B =
[[-10.6  -7.5  16.4 -13.5  26.1]
 [ -6.8 -15.7 -12.2  31.2 -19.9]
 [ 26.7 -37.0  23.6 -36.8 -24.3]
 [-17.0 -15.3  -8.5 -11.6  52.9]
 [ -4.7 -23.0   5.5  23.4 -26.7]
 [ 14.1   0.5  26.6 -26.4 -11.9]
 [ 45.0 -11.5 -28.4 -28.4 -33.0]
 [ -6.0  -7.5  36.1  25.3 -46.3]
 [ -4.4 -19.7   1.1  22.7 -23.2]
 [  2.7  11.9  18.5  29.1 -54.6]
 [ -5.9 -14.9 -10.7  27.3 -17.7]
 [  0.4  -0.6   0.1  -0.8   0.2]
 [ 42.0 -17.8 -22.7 -27.8 -32.4]
 [ 14.0  27.9 -29.2  24.0 -35.7]
 [  4.2  18.0  16.8  21.6 -46.2]
 [  4.7  17.4  24.8 -35.0  20.4]]
B[-16, -5]: -10.6
B[-4, 1]: -17.8
B[-9, -1]: -46.3
B[-7, 2]: 18.5
B[-5, 4]: 0.2
B[-13, -2]: -11.6
B[-11, -2]: -26.4
B[-7]: [2.7, 11.9, 18.5, 29.1, -54.6]
B[1, -4]: -15.7
B[13, -4]: 27.9
B[0, -4]: -7.5
B[12, -3]: -22.7
B[5, 4]: -11.9
B[5, 1]: 0.5
B[-3, -3]: -29.2
B[-14, 0]: 26.7
B[-3, -2]: 24.0
B[:, -5]: [-10.6, -6.8, 26.7, -17.0, -4.7, 14.1, 45.0, -6.0, -4.4, 2.7, -5.9, 0.4, 42.0, 14.0, 4.2, 4.7]
B[0, 3]: -13.5
B[-11, 2]: 26.6
B[:, -2]: [-13.5, 31.2, -36.8, -11.6, 23.4, -26.4, -28.4, 25.3, 22.7, 29.1, 27.3, -0.8, -27.8, 24.0, 21.6, -35.0]
B[:, 4]: [26.1, -19.9, -24.3, 52.9, -26.7, -11.9, -33.0, -46.3, -23.2, -54.6, -17.7, 0.2, -32.4, -35.7, -46.2, 20.4]
B[11, -3]: 0.1
B[8, 1]: -19.7
B[-2, 3]: 21.6
B[6, -1]: -33.0
B[6, -4]: -11.5
B[-2, -5]: 4.2
B[-12, 3]: 23.4
B[-7, -5]: 2.7
B[15, -5]: 4.7
B[12, 0]: 42.0
B[-15, -2]: 31.2
B[-11]: [14.1, 0.5, 26.6, -26.4, -11.9]

m =
 445   274   254   241   296    89   176
 503   327   300   221   232   -44   120
 197   616   604   114   474  -547  -270
 258   272   552   305   319   120    52
Indices start at 0.
(0, 0) = 445
(1, 5) = -44
(1, 6) = 120
(2, 3) = 114
(3, 1) = 272
(0, 5) = 89
(1, 1) = 327
(1, 0) = 503
(2, 2) = 604
(0, 1) = 274
(3, 6) = 52

data =
[[-0.01 -0.10 -0.07 -0.04  0.25]
 [ 0.04  0.14  0.18  0.07 -0.17]
 [ 0.00  0.17  0.17  0.07 -0.15]
 [-0.01 -0.10 -0.06 -0.04  0.25]
 [ 0.05  0.14  0.17  0.07 -0.16]
 [ 0.00 -0.11 -0.02 -0.05  0.22]
 [-0.01 -0.09 -0.05 -0.04  0.25]
 [-0.01 -0.10 -0.06 -0.04  0.25]
 [ 0.00 -0.10 -0.07 -0.04  0.25]
 [-0.01 -0.10 -0.07 -0.04  0.26]]
data[0][0] => -0.01
data[5] => [0.00, -0.11, -0.02, -0.05, 0.22]
data[3][-2] => -0.04
data[-8][-3] => 0.17
data[-8][3] => 0.07
data[4] => [0.05, 0.14, 0.17, 0.07, -0.16]
data[-7][2] => -0.06
data[-10][3] => -0.04
data[-10] => [-0.01, -0.10, -0.07, -0.04, 0.25]
data[-6][-5] => 0.05
data[3][-4] => -0.10
data[5][-1] => 0.22
data[:, -1] => [0.25, -0.17, -0.15, 0.25, -0.16, 0.22, 0.25, 0.25, 0.25, 0.26]
data[-2][-4] => -0.10
data[1][-5] => 0.04
data[:, -5] => [-0.01, 0.04, 0.00, -0.01, 0.05, 0.00, -0.01, -0.01, 0.00, -0.01]
data[:, 3] => [-0.04, 0.07, 0.07, -0.04, 0.07, -0.05, -0.04, -0.04, -0.04, -0.04]
data[-9][4] => -0.17
data[6][3] => -0.04
data[-8] => [0.00, 0.17, 0.17, 0.07, -0.15]
data[8][-5] => 0.00
data[0][-4] => -0.10
data[-1][-2] => -0.04
data[-3][1] => -0.10
data[-3][4] => 0.25
data[-1][-4] => -0.10
data[-6][-2] => 0.07
data[1][3] => 0.07
data[-7][-5] => -0.01
data[:, 1] => [-0.10, 0.14, 0.17, -0.10, 0.14, -0.11, -0.09, -0.10, -0.10, -0.10]
data[9] => [-0.01, -0.10, -0.07, -0.04, 0.26]

a =
[-0.260 -0.545 -1.706 -0.260  1.289  0.258 -0.233 -1.323 -0.546 -0.056
 -1.515 -1.311 -0.045]
a[0]: -0.260
a[8]: -0.546
a[12]: -0.045
a[10]: -1.515
a[6]: -0.233
a[3]: -0.260
a[2]: -1.706
a[1]: -0.545

arr =
array([[75, 52, 56, 47, 80, 61, 60, 73, 58, 70, 44, 73],
       [36, 59, 34, 70, 38, 76, 46, 61, 59, 52, 18, 40],
       [73, 46, 72, 41, 82, 54, 64, 63, 59, 77, 63, 68],
       [27, 49, 42, 67, 32, 55, 46, 51, 62, 50, 33, 33],
       [74, 61, 41, 61, 67, 73, 50, 80, 57, 60, 22, 69],
       [47, 51, 68, 42, 47, 20, 62, 35, 50, 42, 96, 57],
       [71, 65, 35, 65, 60, 80, 44, 80, 53, 57, 13, 64],
       [24, 41, 49, 58, 32, 43, 43, 36, 57, 44, 57, 37],
       [29, 40, 54, 49, 36, 32, 44, 29, 54, 36, 84, 51]])
arr[0][0] -> 75
arr[:, 8] -> [58, 59, 59, 62, 57, 50, 53, 57, 54]
arr[4][3] -> 61
arr[8] -> [29, 40, 54, 49, 36, 32, 44, 29, 54, 36, 84, 51]
arr[5][8] -> 50
arr[4][6] -> 50
arr[0][5] -> 61
arr[8][4] -> 36
arr[3][3] -> 67
arr[5][0] -> 47
arr[4][4] -> 67
arr[1][5] -> 76
arr[7][10] -> 57
arr[:, 6] -> [60, 46, 64, 46, 50, 62, 44, 43, 44]
arr[1] -> [36, 59, 34, 70, 38, 76, 46, 61, 59, 52, 18, 40]
arr[7][5] -> 43
arr[1][8] -> 59
arr[4][11] -> 69
arr[8][2] -> 54
arr[5] -> [47, 51, 68, 42, 47, 20, 62, 35, 50, 42, 96, 57]
arr[2][0] -> 73
arr[3] -> [27, 49, 42, 67, 32, 55, 46, 51, 62, 50, 33, 33]
arr[8][0] -> 29
arr[6][4] -> 60
arr[3][7] -> 51
arr[5][9] -> 42
arr[0][2] -> 56
arr[:, 0] -> [75, 36, 73, 27, 74, 47, 71, 24, 29]
arr[7][6] -> 43
arr[2][6] -> 64
arr[0][6] -> 60
arr[5][10] -> 96
arr[8][3] -> 49

M = array([7, 3, 4, 4, 6, 6, 7, 1, 6, 6, 5, 2, 5, 3, 7])
M[0]: 7
M[-8]: 1
M[3]: 4
M[6]: 7
M[14]: 7
M[8]: 6
